Small tables with named rows and columns. After each table, cells are looked up by row and column.

Denubi =
columns: Sefu, Vob, Gures, Lutisa, Nik, Nafuti
Lafo: [0.032, -0.756, -0.394, -0.316, 0.663, -0.645]
Sogalal: [0.200, -0.181, -0.105, -0.003, -0.246, 0.208]
Rotofeb: [-0.193, -0.226, -0.358, -0.693, -0.354, -0.061]
Notorar: [-0.497, 0.524, -0.021, -0.240, -0.601, 0.104]

Gures of Notorar is -0.021
Lutisa of Sogalal is -0.003
Nafuti of Rotofeb is -0.061
Nafuti of Lafo is -0.645
Nik of Rotofeb is -0.354
Vob of Sogalal is -0.181
Row with the largest Nik: Lafo

Tofom
          Bal   Nur  Boseg  Gigum   Kar   Tof  Larod   Zir  Rasuni
Nub       147   212    548     17   117  -284    -63  -504      -7
Mabodud   150   -80    644    708   815  -229    500   197     399
Dum       556  -161   -100    278   -60   442    523   395     563
Zedep      28   -53    971     29   101   336    130    19     491
Mebu     -165   287    378    -79  -165   322   -560   209     -94

Rasuni of Mabodud = 399
Larod of Nub = -63
Kar of Dum = -60
Tof of Mebu = 322
Rasuni of Nub = -7
Tof of Dum = 442
Boseg of Mabodud = 644
Bal of Nub = 147
Tof of Mabodud = -229

Suf:
         Gusosis  Rek
Fut          216   35
Dedugok      210   42
Safo         113   33

Fut, Rek => 35
Dedugok, Gusosis => 210
Safo, Rek => 33
Safo, Gusosis => 113
Dedugok, Rek => 42
Fut, Gusosis => 216
Row with the largest Gusosis: Fut

Perivu:
,Dok,Nuzu,Neman,Tuvum,Guk,Bezekis
Neguzas,54474,43608,64920,83714,28375,42271
Fer,27274,42000,63664,75897,34035,37285
Sedifez,72064,58518,49979,22140,81056,85452
Vofole,47295,43361,52976,70490,29627,33638
Vef,19852,41379,56615,68595,32683,26740

Neguzas, Bezekis -> 42271
Sedifez, Dok -> 72064
Fer, Guk -> 34035
Sedifez, Tuvum -> 22140
Fer, Nuzu -> 42000
Neguzas, Neman -> 64920
Vofole, Nuzu -> 43361
Neguzas, Nuzu -> 43608
Sedifez, Guk -> 81056

Table Latiril
         Rud  Mol  Nop  Guf  Ket  Zuz  Kul
Pazudid  145  200  168  188  171  168  131
Nug      139   38   68  236  132   95   27
Dapete   158  205  167  187  199  186  127
Bag      141  157  136  213  206  168   92

Pazudid, Guf => 188
Nug, Kul => 27
Nug, Mol => 38
Nug, Zuz => 95
Bag, Rud => 141
Dapete, Kul => 127
Pazudid, Ket => 171
Dapete, Rud => 158
Bag, Ket => 206
Dapete, Mol => 205
Bag, Nop => 136
Nug, Rud => 139
Dapete, Guf => 187
Nug, Ket => 132
Bag, Kul => 92
Pazudid, Nop => 168
Pazudid, Zuz => 168

Table Duv
         Kavaliz  Kalugu     Lin     Goz
Ziz       -13107  -30884  -38998  -68476
Seve      -27486  -29029  -35885   45623
Sike       20472  -15088  -39438  -54780
Nen       -19802  -28285  -51120  -43684
Fovipa    -14063  -31326  -32675  -77967
Fututik   -82998  -32719  -44027   16853
Gesamor    13646  -48363  -36923  -49521
Kepuved   -35847  -28647  -18514   89583

Fututik, Goz -> 16853
Ziz, Kavaliz -> -13107
Seve, Kalugu -> -29029
Kepuved, Goz -> 89583
Ziz, Goz -> -68476
Gesamor, Kalugu -> -48363

Veg
cols = Deve, Rizopi, Zolugu, Voguvu, Bor, Zul, Vuman
Ganokaz: [129, 176, 170, 163, 30, 136, 39]
Dud: [115, 156, 81, 51, 72, 200, 105]
Degebeg: [93, 254, 234, 101, 121, 158, 159]
Zifuzo: [197, 68, 97, 118, 86, 190, 175]
Fif: [149, 139, 104, 208, 84, 117, 101]
Nub: [117, 33, 134, 118, 75, 149, 51]
Ritev: [25, 142, 167, 48, 111, 124, 151]
Bab: [149, 219, 82, 210, 69, 10, 3]
Dup: [194, 116, 177, 209, 159, 124, 73]
Tozozaz: [92, 34, 115, 175, 129, 107, 198]
Fati: [133, 134, 82, 85, 159, 172, 176]
Kup: [102, 151, 109, 120, 96, 185, 96]

What is the Deve of Ganokaz in Veg?
129
What is the Deve of Tozozaz in Veg?
92
What is the Voguvu of Kup in Veg?
120
What is the Vuman of Degebeg in Veg?
159
What is the Vuman of Kup in Veg?
96
What is the Zul of Kup in Veg?
185
What is the Deve of Kup in Veg?
102

Pelus =
|  | Gababi | Sepig | Ludosub | Kuvot | Fifimo | Kapigeg | Dek | Viv |
|---|---|---|---|---|---|---|---|---|
| Vilemo | -40 | 61 | -31 | 48 | -37 | -39 | -25 | -22 |
| Zus | 64 | -81 | 50 | -68 | 61 | 64 | 43 | 13 |
| Nup | -17 | 2 | -17 | 19 | -18 | -17 | -17 | 11 |
| Nak | 57 | -63 | 45 | -59 | 54 | 56 | 40 | 4 |
| Rozepum | -37 | -29 | -39 | 34 | -39 | -37 | -42 | 56 |
| Vuk | -45 | -18 | -45 | 43 | -46 | -45 | -47 | 53 |

Nup, Kuvot => 19
Nak, Kapigeg => 56
Vuk, Sepig => -18
Zus, Fifimo => 61
Vuk, Dek => -47
Nak, Viv => 4
Nak, Dek => 40
Row with the largest Viv: Rozepum

Bot.csv
,Kip,Rebiruk,Bag,Ribag,Baf,Puzik,Zezekog
Fik,12,76,27,30,35,32,14
Nuf,71,11,78,77,40,44,66
Lup,56,21,82,82,27,31,50
Koma,75,17,55,53,58,60,75

Fik, Baf -> 35
Koma, Zezekog -> 75
Nuf, Ribag -> 77
Lup, Kip -> 56
Nuf, Kip -> 71
Lup, Baf -> 27
Koma, Kip -> 75
Koma, Puzik -> 60
Lup, Ribag -> 82
Lup, Rebiruk -> 21
Lup, Zezekog -> 50
Koma, Bag -> 55
Fik, Ribag -> 30
Nuf, Rebiruk -> 11
Fik, Rebiruk -> 76
Nuf, Bag -> 78
Nuf, Zezekog -> 66
Fik, Bag -> 27
Fik, Puzik -> 32
Fik, Kip -> 12

Table Sasu
cols = Gon, Zomaf, Ped, Defu, Nit, Nuf, Vub, Sib, Seg, Mivig
Lam: [456, 462, 547, 671, 577, 335, 588, 260, 458, 714]
Nukobam: [165, 131, 741, 38, 582, 444, 307, 775, 526, 390]
Ganuv: [160, 262, 643, 160, 358, 656, 494, 604, 510, 350]
Fuladet: [448, 343, 174, 192, 305, 823, 388, 515, 475, 218]
Robober: [758, 366, 356, 651, 153, 694, 503, 235, 910, 429]
Rok: [609, 480, 267, 638, 168, 613, 651, 74, 272, 645]
Rukamuk: [303, 325, 625, 435, 271, 620, 581, 432, 481, 348]
Kegi: [634, 462, 317, 860, 159, 526, 630, 260, 685, 803]
Suzat: [534, 474, 437, 861, 293, 334, 615, 260, 587, 722]
Bos: [354, 561, 632, 213, 584, 629, 188, 538, 547, 452]
Dokudu: [432, 170, 457, 380, 468, 340, 258, 558, 743, 396]
Venipa: [181, 577, 563, 197, 744, 441, 266, 513, 313, 376]
Masosug: [83, 438, 646, 385, 349, 488, 517, 459, 289, 790]
Raro: [460, 439, 494, 787, 244, 293, 572, 105, 506, 724]

What is the Nit of Kegi in Sasu? 159
What is the Nuf of Rok in Sasu? 613
What is the Seg of Rok in Sasu? 272
What is the Ped of Ganuv in Sasu? 643
What is the Mivig of Kegi in Sasu? 803
What is the Gon of Robober in Sasu? 758
What is the Nit of Robober in Sasu? 153

Table Fur
	Bezag	Dofire	Geludu	Zugisi	Kuz	Zuporip	Mig	Tubovis	Mor
Tidim	29.56	57.57	29.97	32.13	58.34	51.90	76.14	46.97	66.98
Dorezom	25.99	47.96	61.72	56.09	24.65	67.63	45.42	67.65	45.51
Sises	28.96	54.64	32.55	32.81	55.82	50.45	75.13	48.76	63.77
Sizilik	62.20	64.28	66.52	24.14	59.08	22.77	66.69	53.23	33.68
Gunaruz	24.91	39.99	68.95	48.41	23.03	67.69	45.48	72.94	50.85
Nezetet	26.39	40.07	50.63	35.94	45.88	51.51	62.89	60.75	65.04
Netiri	73.27	70.07	51.75	48.84	65.50	62.96	44.04	50.37	69.07
Nudi	65.63	33.61	51.77	56.22	69.97	47.64	38.02	36.31	60.35
Tosiza	31.98	73.44	26.01	69.88	27.52	51.91	43.09	24.05	27.81
Tarig	28.72	37.42	70.28	44.89	27.45	63.48	46.77	73.91	56.92
Salik	70.90	38.80	59.17	49.63	70.77	44.05	38.83	36.97	56.16

What is the Zuporip of Netiri in Fur?
62.96
What is the Zugisi of Dorezom in Fur?
56.09
What is the Dofire of Gunaruz in Fur?
39.99
What is the Mor of Nezetet in Fur?
65.04
What is the Bezag of Salik in Fur?
70.90
What is the Mig of Netiri in Fur?
44.04
What is the Zuporip of Nudi in Fur?
47.64
What is the Kuz of Salik in Fur?
70.77
What is the Dofire of Sises in Fur?
54.64

